In the rows, 128 means zero.
Each row of numbers belongs to one of the objects below and depends on some of the facts about them. Some rows are named. Which object is each other row?

Facts:
(baflu, ρ, lotir); (baflu, ρ, pegrefle); (bagrem, ρ, nugro); (bagrem, ρ, vigru); (bagrem, ρ, nupli); (bamol, ρ, tronik); (bamol, ρ, stuklo)
(bratris, ρ, brodrin); (brebufa, ρ, rekodril); (brodrin, ρ, kedes); (brodrin, ρ, zogrur); (brupas, ρ, bestok); (dagromo, ρ, grovik); (dofle, ρ, bestok)
(dofle, ρ, puvi); (dostal, ρ, subra); (dostal, ρ, grose); (draro, ρ, dalun); (draro, ρ, bamol); (droko, ρ, notrik); (droko, ρ, troplanel)
(droko, ρ, zogrur); (drotas, ρ, nupli); (dunus, ρ, puvi); (fefi, ρ, notrik); (fefi, ρ, badi); (flafin, ρ, baflu); (flafin, ρ, gresak)
(flaklas, ρ, bestok); (flaklas, ρ, tregi); (flamol, ρ, vigru); (flamol, ρ, grose); (flomok, ρ, skirimor); (flomok, ρ, grose); (futrur, ρ, flamol)
(futrur, ρ, driron); (gaklu, ρ, dunus); (girur, ρ, tristo); (girur, ρ, brodrin); (gozimom, ρ, brupas); (gozimom, ρ, bamol); (gresak, ρ, romin)
(gresak, ρ, pamok); (gribrul, ρ, nupli); (grovik, ρ, stuklo); (kastu, ρ, bestok); (klapek, ρ, nugro); (klifli, ρ, fatin); (lubrun, ρ, brupas)
(medam, ρ, nupli); (medam, ρ, grose); (medam, ρ, pluklas); (nibe, ρ, notrik); (nogon, ρ, gozimom); (notrik, ρ, palek); (nugro, ρ, nitrason)
(nupli, ρ, stikom); (pagras, ρ, trigudru); (pamok, ρ, skirimor); (pletis, ρ, dunus); (pletis, ρ, stuklo); (pliplok, ρ, droko); (pliplok, ρ, kastu)
(pluklas, ρ, palek); (pluklas, ρ, stikom); (pluklas, ρ, zogrur); (rasko, ρ, vadrar); (rasko, ρ, kastu); (romin, ρ, palek); (romin, ρ, flomok)
(sadrugon, ρ, puzak); (sapu, ρ, skotrum); (sapu, ρ, subra); (siridum, ρ, palek); (skesta, ρ, girur); (skirimor, ρ, kedes); (skotrum, ρ, flomok)
(stikom, ρ, skirimor); (stikom, ρ, flamol); (stinun, ρ, tristo); (stuklo, ρ, tronik); (stuklo, ρ, brodrin); (sutris, ρ, romin); (tregi, ρ, romin)
(trigudru, ρ, nupli); (tristo, ρ, drotas); (troplanel, ρ, skirimor); (troplanel, ρ, dalun); (troplanel, ρ, flomok); (trubus, ρ, palek); (trubus, ρ, zesak)
(vadrar, ρ, tronik); (vadrar, ρ, puvi); (vigru, ρ, grose); (vukle, ρ, trigudru); (vukle, ρ, nitrason); (zesak, ρ, kedes); (zesak, ρ, vigru)
(zesak, ρ, flomok); (zoge, ρ, notrik); (zuklo, ρ, flomok); (badi, Δ, dunus); (baflu, Δ, skesta); (baflu, Δ, bamol); (bamol, Δ, migril)
(bamol, Δ, geten); (bedrir, Δ, geten); (bedrir, Δ, pigon); (belus, Δ, brodrin); (bestok, Δ, klapek); (bidru, Δ, lotra); (boplan, Δ, rebi)
(bratris, Δ, trubus); (bratris, Δ, gresak); (brebufa, Δ, pliplok); (dagromo, Δ, rebi); (divebi, Δ, bamol); (drenor, Δ, boplak); (driflu, Δ, rigru)
(driron, Δ, rigru); (driron, Δ, boplan); (droko, Δ, klupuskek); (drotas, Δ, bidru); (drotas, Δ, gresak); (drufla, Δ, flerom); (drufla, Δ, sestos)
(dunus, Δ, zoge); (dunus, Δ, zutru); (fatin, Δ, bratris); (fatin, Δ, medam); (fefi, Δ, driflu); (fefi, Δ, vizubron); (fero, Δ, ziskerun)
(fesur, Δ, trigudru); (fidrum, Δ, pliplok); (flafin, Δ, boplan); (flamol, Δ, drefa); (flamol, Δ, rekodril); (flomok, Δ, driron); (floplal, Δ, zuklo)
(flostogir, Δ, skesta); (fudek, Δ, boplan); (futrur, Δ, vitu); (gaklu, Δ, sapu); (gaskin, Δ, driflu); (gaskin, Δ, skopas); (gaskin, Δ, troplanel)
(griti, Δ, rigru); (griti, Δ, brebufa); (grokar, Δ, stazul); (grusko, Δ, zoge); (grusko, Δ, kastu); (grusko, Δ, fero); (kapuse, Δ, legre)
(kedes, Δ, rigru); (keze, Δ, grokar); (klifli, Δ, rigru); (klimun, Δ, sestos); (klupuskek, Δ, driron); (lavu, Δ, draro); (lavu, Δ, skufados)
(lavu, Δ, pigon); (lofi, Δ, zoge); (losam, Δ, futrur); (losam, Δ, fastul); (lotra, Δ, kastu); (medam, Δ, geten); (mepadrem, Δ, klifli)
(migril, Δ, driflu); (navim, Δ, kastu); (nebar, Δ, boplan); (netrul, Δ, skufados); (netrul, Δ, driflu); (nitrason, Δ, lilas); (nitrason, Δ, legre)
(nogon, Δ, baflu); (nugro, Δ, rigru); (nugro, Δ, flerom); (nugro, Δ, klimun); (nugro, Δ, vizubron); (palek, Δ, radu); (peplel, Δ, pliplok)
(peplel, Δ, lodriza); (peplel, Δ, kastu); (pigon, Δ, rebi); (pigon, Δ, boplan); (plagom, Δ, rigru); (plagom, Δ, sestos); (plebir, Δ, tronik)
(plebir, Δ, lotra); (pliskon, Δ, nitrason); (pliskon, Δ, fastul); (pluklas, Δ, grose); (puzak, Δ, driron); (radu, Δ, kedes); (rekodril, Δ, rebi)
(romin, Δ, fetafu); (ruli, Δ, rigru); (ruli, Δ, vitu); (rusu, Δ, zoge); (sanas, Δ, rekodril); (sapu, Δ, lubrun); (saskor, Δ, ziskerun)
(selu, Δ, geten); (selu, Δ, goda); (sestos, Δ, zoge); (sestos, Δ, tronik); (siridum, Δ, zerani); (skopas, Δ, pliplok); (skopas, Δ, rebi)
(skopas, Δ, tronik); (skopas, Δ, geten); (skotrum, Δ, sestos); (stazul, Δ, geten); (stikom, Δ, flamol); (subra, Δ, fidrum); (sutris, Δ, geten)
(tilol, Δ, tisek); (tilol, Δ, rebi); (trefo, Δ, trubus); (trigudru, Δ, tisek); (trigudru, Δ, fidrum); (trigudru, Δ, bedrir); (tronik, Δ, boplan)
(troplanel, Δ, pliplok); (vadrar, Δ, tronik); (vava, Δ, gaklu); (vigru, Δ, keze); (vigrul, Δ, lodriza); (vigrul, Δ, geten); (vigrul, Δ, rekodril)
(viran, Δ, boplan); (zeklus, Δ, bestok); (zeklus, Δ, klifli); (zeklus, Δ, pigon); (zesak, Δ, skufados); (zuklo, Δ, tronik); (badi, Π, 236)
(bedrir, Π, 399); (belus, Π, 879); (bidru, Π, 236); (boplak, Π, 31); (boplan, Π, 399); (bratris, Π, 879); (brodrin, Π, 399)
(brupas, Π, 399); (dagromo, Π, 879); (dalun, Π, 399); (dideba, Π, 399); (dostal, Π, 399); (drenor, Π, 879); (driflu, Π, 399)
(driron, Π, 399); (droko, Π, 31); (drotas, Π, 399); (drufla, Π, 399); (dunus, Π, 399); (fastul, Π, 31); (fatin, Π, 399)
(fefi, Π, 399); (fero, Π, 236); (fesur, Π, 31); (fetafu, Π, 31); (fidrum, Π, 399); (flafin, Π, 399); (flaklas, Π, 399)
(flamol, Π, 879); (flerom, Π, 879); (flomok, Π, 236); (floplal, Π, 399); (flostogir, Π, 879); (fudek, Π, 399); (futrur, Π, 879)
(gaklu, Π, 399); (gaskin, Π, 31); (geten, Π, 236); (girur, Π, 879); (gozimom, Π, 399); (gresak, Π, 399); (gribrul, Π, 399)
(grimu, Π, 879); (griti, Π, 399); (grokar, Π, 879); (grose, Π, 879); (grovik, Π, 399); (grusko, Π, 399); (kapuse, Π, 236)
(kasa, Π, 399); (kedes, Π, 399); (keze, Π, 399); (klapek, Π, 399); (klebupar, Π, 31); (klifli, Π, 399); (klimun, Π, 879)
(lavu, Π, 31); (legre, Π, 399); (lilas, Π, 399); (lodriza, Π, 399); (lofi, Π, 399); (losam, Π, 236); (lotir, Π, 236)
(medam, Π, 399); (mepadrem, Π, 236); (migril, Π, 879); (navim, Π, 236); (nebar, Π, 879); (netrul, Π, 236); (nibe, Π, 879)
(nitrason, Π, 879); (nogon, Π, 31); (palek, Π, 399); (pamok, Π, 236); (pegrefle, Π, 31); (peplel, Π, 31); (plagom, Π, 399)
(plebir, Π, 399); (pletis, Π, 31); (pliplok, Π, 236); (pliskon, Π, 31); (pluklas, Π, 399); (puvi, Π, 399); (puzak, Π, 879)
(radu, Π, 31); (rasko, Π, 399); (rebi, Π, 399); (rekodril, Π, 879); (romin, Π, 399); (ruli, Π, 399); (rusu, Π, 399)
(rutrifli, Π, 399); (sadrugon, Π, 236); (sanas, Π, 236); (sapu, Π, 236); (saskor, Π, 399); (selu, Π, 31); (sestos, Π, 879)
(skirimor, Π, 236); (skopas, Π, 399); (skotrum, Π, 399); (skufados, Π, 31); (stazul, Π, 399); (stikom, Π, 879); (stinun, Π, 879)
(stuklo, Π, 879); (subra, Π, 879); (sutris, Π, 399); (tilol, Π, 399); (tisek, Π, 879); (trefo, Π, 399); (tregi, Π, 879)
(tristo, Π, 399); (tronik, Π, 399); (troplanel, Π, 399); (vadrar, Π, 399); (vigrul, Π, 236); (viran, Π, 399); (vitu, Π, 31)
(vizubron, Π, 399); (vukle, Π, 399); (zeklus, Π, 879); (zesak, Π, 399); (ziskerun, Π, 399); (zoge, Π, 236); (zogrur, Π, 399)
(zuklo, Π, 399); (zutru, Π, 399)

Known rows:
lofi: [125 134 112 104 164 114 124 116 120 144 139 121 129 134 131 142 122 131
 123 129 115 102 121 144 133 131 134]
radu: [136 113 113 108 159 112 143 114 123 138 128 133 127 143 142 132 141 115
 125 112 118 120 110 123 125 105 123]
stikom: [113 131 120 126 116 114 159 120 123 125 141 109 129 163 129 134 135 154
 194 107 168 100 143 124 113  97 117]
pluklas: [111 129 124 113 118 148 121 201 120 134 154 106 169 130 128 140 125 165
 129 105 170 106 107 124 111 155 116]
plebir: [120 139 114 101 160 114 124 114 121 145 133 126 127 129 129 141 122 136
 123 127 115 106 113 149 133 115 127]
sanas: [120 139 113 116 129 113 128 110 150 126 120 118 127 134 135 136 128 133
 123 112 119 111 126 161 107 104 131]
dunus: [116 127 140 108 116 117 127 155 130 133 174 117 126 140 126 130 122 194
 135 107 123  99 116 125 109 117 116]
flerom: [125 117 115 119 128 115 161 111 125 150 139 142 126 158 129 169 128 133
 122 135 124 114 142 125 126 122 133]
bestok: [121 103 119  99 121 114 165 120 171 124 123 119 128 130 157 144 130 135
 125 123 113 102 123 126 128 121 129]
drotas: [108 137 119 103 121 244 133 137 116 123 218 110 126 128 134 133 123 144
 135 156 208 104 126 154 132  97 120]
bidru: [119 135 113 109 134 111 128 108 148 124 119 121 126 143 129 138 129 121
 123 120 123 106 132 168 105 129 139]
lubrun: [117  99 141 102 117 113 168 165 142 119 133 104 128 132 143 132 132 155
 124 108 141 100 125 122 109 129 116]
rebi: [153 116 111 112 145 113 125 122 125 141 122 135 127 129 130 141 122 148
 123 149 117  99 114 131 131  99 126]
nebar: [117 129 114 126 127 112 163 111 122 156 128 135 128 136 135 155 129 144
 125 118 117 119 138 129 131 112 123]
vizubron: [138 119 112 102 155 115 124 129 125 142 131 132 130 143 132 154 120 136
 123 144 116 103 121 125 131 104 134]
lotir: [125 123 116 112 130 114 126 112 147 122 120 118 126 144 135 135 129 125
 124 116 120 112 150 151 107 122 135]
rutrifli: [135 114 114 101 156 116 124 127 118 138 122 130 130 132 132 136 121 135
 123 132 116 107 138 134 128 115 122]

Name these rows:
No name comes twice in this set of rows, the named rows included.
[117 127 140 107 117 117 132 141 139 138 157 123 129 134 130 129 123 215
 137 104 119  99 110 124 109 100 117]  vadrar
[112 110 119 109 116 217 177 140 120 117 194 111 127 129 165 138 125 121
 127 157 227 103 135 140 145  94 120]  nupli
[110 105 131 102 116 123 165 153 131 120 145 110 127 132 149 134 132 139
 126 113 157 101 124 123 116 114 116]  pagras
[114 112 141 103 114 117 145 140 120 117 117 111 133 183 142 132 138 119
 185 115 135 100 133 127 122  96 116]  vigru
[116 101 158 106 116 115 184 167 171 117 154 108 131 133 129 135 133 168
 128 111 150  99 109 122 106 137 118]  kastu
[113 102 150 105 118 115 171 157 156 119 135 103 126 132 146 131 136 164
 126 108 131  96 120 123 110 127 119]  dofle
[115 130 114 120 114 114 158 116 124 123 128 109 131 191 128 129 130 146
 215 110 151  99 155 124 119  96 116]  flamol
[110 100 176 107 119 115 182 153 180 122 130 118 130 143 142 132 145 183
 130 109 124  98 111 123 106  97 115]  bamol
[112 123 115 103 119 211 127 150 119 124 189 111 129 130 134 132 121 152
 129 139 191 101 138 130 127  96 119]  gribrul
[112 103 146 116 117 114 139 207 121 119 125 108 140 128 132 154 145 132
 125 110 179 101 107 124 110 184 116]  trubus
[113 139 128 100 116 125 123 185 119 139 154 110 150 132 131 150 136 177
 125 108 143 108 107 123 110 130 116]  fefi
[120 111 115 106 135 115 159 116 138 121 123 106 129 131 139 155 127 117
 123 145 118 103 115 148 132 137 138]  lotra
[107 121 137 102 116 119 154 142 129 120 162 109 126 138 154 146 147 145
 124 109 139 101 112 123 122 107 117]  nugro
[111 131 123 102 123 157 124 151 121 122 149 107 127 138 131 135 123 144
 154 139 179 100 116 130 119  96 118]  medam
[111 135 136 101 117 113 123 186 118 137 126 110 137 128 127 139 131 174
 142 107 142 103 105 122 107 122 118]  sutris

The same objects again, as new rows of numbers:
Known rows:
trigudru: [124 121 123 109 155 125 116 123 139 159 130 131 128 100 146 126 149 123
 125 119 127 123 123 121  72 125 132 142]
rasko: [135 129 148 123 128 124 116 134 111  83 131 125 136 154 107 138  93 133
 139 136 135 117 129 182 167 124 133  82]
kastu: [130 124 117 147 140 109 125 120 128 100 134 139 134 121 114 130 115 116
 122 124 139 126 120 187 187 124 131  95]
belus: [119 128 114 108  79 128 158 116 139 110  96 106 127 123 115 130 126 145
 131 126 131 118 119 115 137 138 115 145]
palek: [116 126 127 151 157 116 136 126 146 154 141 146 139 181 142 121 131 113
 126 107 130 128 129 212  73 118 132 146]
fefi: [133 129 152  96 147 135 102 134 120 121 133 119 127 134 125 131 121 131
 144 131 122 116 132 124 105 130 135 121]
badi: [120 129 124 124 145 124 134 126 141 120 123 162 120 114 143 122 143 103
 139 116 121 130 129 149 121 132 130 126]
drefa: [131 129 119 125 124 128 121 125 119 133 131 126 122  93 128 127 134 134
 120 134 131 143 133  99 161 125 125 128]
drenor: [119 126 106 114  81 134 159 124 130 114 110 106 126 145 125 133 120 148
 125 130 142 130 116 119 128 136 120 145]
gaskin: [130 132 107 111 121 139 135 124 132 134 116 135 118 130 111 131 122 114
 113 147 126 121 135 104 156 131 122 134]
vava: [120 135 125  81 106 124 129 121 133 115 120 128 119 122 136 135 117 145
 129 122 124 132 121 110 155 135 119 147]
drufla: [129 135 136 135 114 137 142 135 121 121 117 129 126 148 121 120 132 124
 138 130 121 135 140 133 134 130 122 129]
flostogir: [130 125 107 126  97 133 132 126 120 118 103 125 128 143 110 128 141 127
 116 152 133 125 123 107 140 128 122 152]
stinun: [132 116 120 112 128 140 127 124 126 139 125 104 127 109 127 136 136 137
 126 135 139 117 112  99  75 133 136 133]
rusu: [126 135 126 124 126 143 133 134 118 123 135 130 122 166 112 125 116 131
 133 125 130 140 139 127 132 128 123 131]
grose: [115 114 102 174 126 101 155 110 166 152 136 121 139 120 155 125 148 138
 123  86 136 114 105 168  66 127 128 166]
baflu: [130 129 120 100 124 128 115 127 123 134 125 127 125 101 132 130 131 132
 121 136 129 134 129  99 141 124 126 132]

Name these rows:
No name comes twice in this set of rows, the named rows included.
[123 117 104 145 128 123 136 120 143 139 116 134 134 150 124 120 157 113
 119 123 133 116 117 152  73 124 130 156]  subra
[131 118 124 128 113 129 131 126 119  91 109 124 133 143  99 135 126 119
 129 145 140 108 115 150 134 130 134 116]  dagromo
[133 120 122 156 123 122 136 132 127  92 126 139 131 123 122 146 109 120
 128 138 128 100 116 131 178 131 136  94]  pletis
[127 126 144 161 126 119 134 137 118  93 133 123 140 159 123 134 101 127
 138 134 136 122 126 210 167 127 137  92]  gozimom
[121 135 121 113 130 122 134 127 137 139 120 154 123 118 149 122 138 124
 124 123 124 145 138 136 145 124 120 126]  lotir
[127 116 111 132 126 118 140 116 135 103 117 130 140 159 109 132 121 117
 116 131 143 105 115 204 122 123 133 108]  stuklo
[125 126 107 149 137  96 130 118 137 106 132 158 140 157 117 127 119 104
 113 122 137 136 122 224 188 119 129 117]  bestok
[122 124 139  71 136 123 119 120 145 114 119 125 124 109 143 142 122 141
 142 121 123 107 113 126  96 136 132 129]  siridum
[123 122 123 120 152 114 120 119 147 142 134 146 130 121 139 127 140 117
 124 116 128 123 119 162 100 124 133 134]  notrik
[128 137 132  91 122 141 128 135 122 127 121 135 118  91 148 130 127 134
 133 137 123 142 136  99 150 129 124 108]  sadrugon
[119 125 152 103 135 121 123 132 141 121 135 127 122  72 184 140 131 150
 153 107 115 116 116  93 101 135 134 121]  sapu
[121 126 162  98 144 118 117 123 147 127 135 103 128 118 140 138 110 141
 155 111 117 104 115 162  77 135 135 138]  pluklas
[129 125 138 116 162 125 113 128 129 129 142 136 123  57 145 131 130 128
 139 112 128 125 126 105 115 128 134 101]  zoge
[133 131 123  97 119 137 116 127 117 118 123 128 120 102 121 131 129 132
 124 137 130 138 130  77 151 129 124 125]  brebufa

